Below is a small trained network, with its code and all its weights. Each question gives an input and a class and asks what happens when units are switched off, that is, made to give their printed mean instead of their output.

import numpy as np


def w(rows, s, z=0):
    codes = np.array(rows[::2]) - 128.0
    scale = np.full(codes.shape[1], s)
    scale[-1] = z or s
    return codes * scale


def f(y):
    return np.maximum(y, 0)


def log_softmax(a):
    a = a - a.max(-1, keepdims=True)
    return a - np.log(np.exp(a).sum(-1, keepdims=True))


def net(x, mask):
    res = np.array(x, float).reshape(1, 3) / 4 @ E
    y = f(res @ A[0][:, :-1].T + A[0][:, -1])
    res = res + np.where(mask, y, B[0][:, -1]) @ B[0][:, :-1]
    return log_softmax(res[-1] @ U[:, :-1].T + U[:, -1])


A, B = {}, {}
E = w([
[158,52,47,38,152,158],'x0',
[162,137,76,179,58,220],'x1',
[123,115,69,183,88,1],'x2',
],0.013)
A[0] = w([
[145,136,94,170,55,179,76],'n1',
[57,204,183,181,138,123,50],'n2',
[137,101,142,146,167,144,212],'n3',
[89,223,194,168,81,120,90],'n4',
[143,90,176,83,187,63,53],'n5',
[83,147,220,82,219,48,117],'n6',
[95,136,86,178,116,101,223],'n7',
[158,144,143,130,150,185,110],'n8',
[126,59,52,93,146,129,42],'n9',
[119,140,138,133,117,163,245],'n10',
[132,152,230,105,179,184,125],'n11',
[97,78,119,136,94,54,41],'n12',
[178,131,70,177,84,50,24],'n13',
[132,104,74,187,95,95,72],'n14',
[152,59,76,94,154,142,81],'n15',
[99,154,158,78,142,169,33],'n16',
[186,134,125,155,55,184,161],'n17',
[93,71,75,183,111,113,240],'n18',
[100,182,185,193,120,144,204],'n19',
[113,176,178,206,60,158,139],'n20',
[70,185,179,174,80,121,50],'n21',
[116,155,168,176,133,99,168],'n22',
[80,119,170,78,192,59,41],'n23',
[178,140,99,169,33,201,33],'n24',
[180,120,68,189,74,167,54],'n25',
[179,99,9,84,113,159,92],'n26',
[146,126,119,140,169,133,246],'n27',
[106,132,76,124,84,67,50],'n28',
[112,113,126,109,160,84,233],'n29',
[140,174,196,183,86,152,70],'n30',
[176,152,146,113,145,210,100],'n31',
[185,134,125,174,82,163,239],'n32',
[172,94,83,215,89,189,69],'n33',
[207,68,105,42,132,142,174],'n34',
[157,168,167,168,62,156,90],'n35',
[130,136,115,125,115,109,10],'n36',
[123,162,170,97,139,175,47],'n37',
[123,124,207,113,166,244,138],'n38',
[144,191,149,95,164,191,56],'n39',
[183,93,35,82,130,155,191],'n40',
[209,75,46,70,179,146,81],'n41',
],0.015,0.012)
B[0] = w([
[228,101,200,144,192,166,187],'n1',
[67,43,134,202,203,84,191],'n2',
[164,129,153,103,50,58,184],'n3',
[61,49,103,167,173,52,207],'n4',
[193,92,237,164,241,188,190],'n5',
[205,86,227,85,196,148,251],'n6',
[175,171,90,112,62,32,213],'n7',
[195,194,88,199,116,72,175],'n8',
[71,16,73,225,181,108,187],'n9',
[188,129,149,69,51,18,205],'n10',
[205,160,86,168,103,55,219],'n11',
[204,194,52,238,181,148,174],'n12',
[200,207,40,254,126,115,194],'n13',
[195,214,79,233,99,127,181],'n14',
[100,40,119,181,176,89,195],'n15',
[207,130,86,251,191,108,159],'n16',
[210,98,209,87,128,128,212],'n17',
[181,178,91,90,40,37,223],'n18',
[45,61,123,109,108,31,226],'n19',
[47,58,112,129,133,27,212],'n20',
[101,36,97,219,186,87,183],'n21',
[109,94,128,147,100,88,199],'n22',
[227,125,212,180,218,159,199],'n23',
[199,90,222,171,249,191,199],'n24',
[231,133,188,166,233,185,189],'n25',
[64,38,105,179,135,30,230],'n26',
[110,84,198,49,22,15,204],'n27',
[171,173,62,229,168,99,173],'n28',
[159,170,196,97,66,47,216],'n29',
[61,41,93,198,148,55,179],'n30',
[194,161,90,207,101,85,199],'n31',
[203,115,213,25,119,84,224],'n32',
[244,96,230,142,212,201,196],'n33',
[129,59,129,140,120,42,244],'n34',
[123,62,153,154,201,89,174],'n35',
[154,57,113,243,198,63,128],'n36',
[206,199,46,253,158,118,163],'n37',
[182,181,84,205,89,34,247],'n38',
[196,180,66,235,137,106,178],'n39',
[72,43,122,132,103,19,251],'n40',
[70,37,124,200,170,67,229],'n41',
],0.011,0.019)
U = w([
[73,68,115,156,147,121,48],'0',
[177,123,202,128,184,159,115],'1',
[163,181,69,182,119,125,37],'2',
[126,129,165,74,61,92,244],'3',
[21,229,188,63,39,209,3],'4',
[46,200,83,68,34,227,3],'5',
[24,213,191,53,78,232,3],'6',
[48,253,44,23,19,204,3],'7',
],0.019,0.012)

Each question gives the input, the list of numbers given to net, and the class t.
The units are the neurons (one row each of A and B). Each row of codes is followed by its name. A weight is (code - 128) times the scale printed after its matrix; where a second scale follows, it is the last column's (A, B and U).
mask holds one flag per neuron, in row order. A switched-off neuron (its flag False) gives its mean, the last column of its row in B, instead of its output. The means were averaged over made-up inputs and are rounded, as every weight is.
A unit's drop is (log p(t) with every unit on - log p(t) with that unit switched off) / (log p(t) with every unit on - log p(t) with every unit switched off).
most important unit: the unit with the biggest drop
k most important neurons: the k neurons with the biggest drops, biggest first
drop of u: that unit's drop, to one decimal
input [-3,-5,5], class 1: most important unit	n6
input [2,4,-5], class 2: 2 most important neurons	(n38 n6)
input [4,6,-7], class 2: 4 most important neurons	(n38 n31 n6 n39)
input [-3,0,-3], class 3: 2 most important neurons	(n41 n9)
input [-6,-7,-1], class 1: 3 most important neurons	(n6 n23 n5)
input [5,7,8], class 2: 4 most important neurons	(n13 n14 n18 n6)
input [-7,-1,-7], class 0: 3 most important neurons	(n19 n2 n4)
input [3,4,4], class 1: 2 most important neurons	(n38 n33)
input [-6,-5,-6], class 0: 3 most important neurons	(n2 n19 n4)
input [1,-3,0], class 3: 3 most important neurons	(n24 n33 n25)
input [2,3,-4], class 2: 3 most important neurons	(n6 n38 n31)
input [-5,-7,5], class 1: drop of n6	0.3
input [-3,3,1], class 3: drop of n9	0.1
input [-4,-6,-1], class 1: most important neuron	(n6)
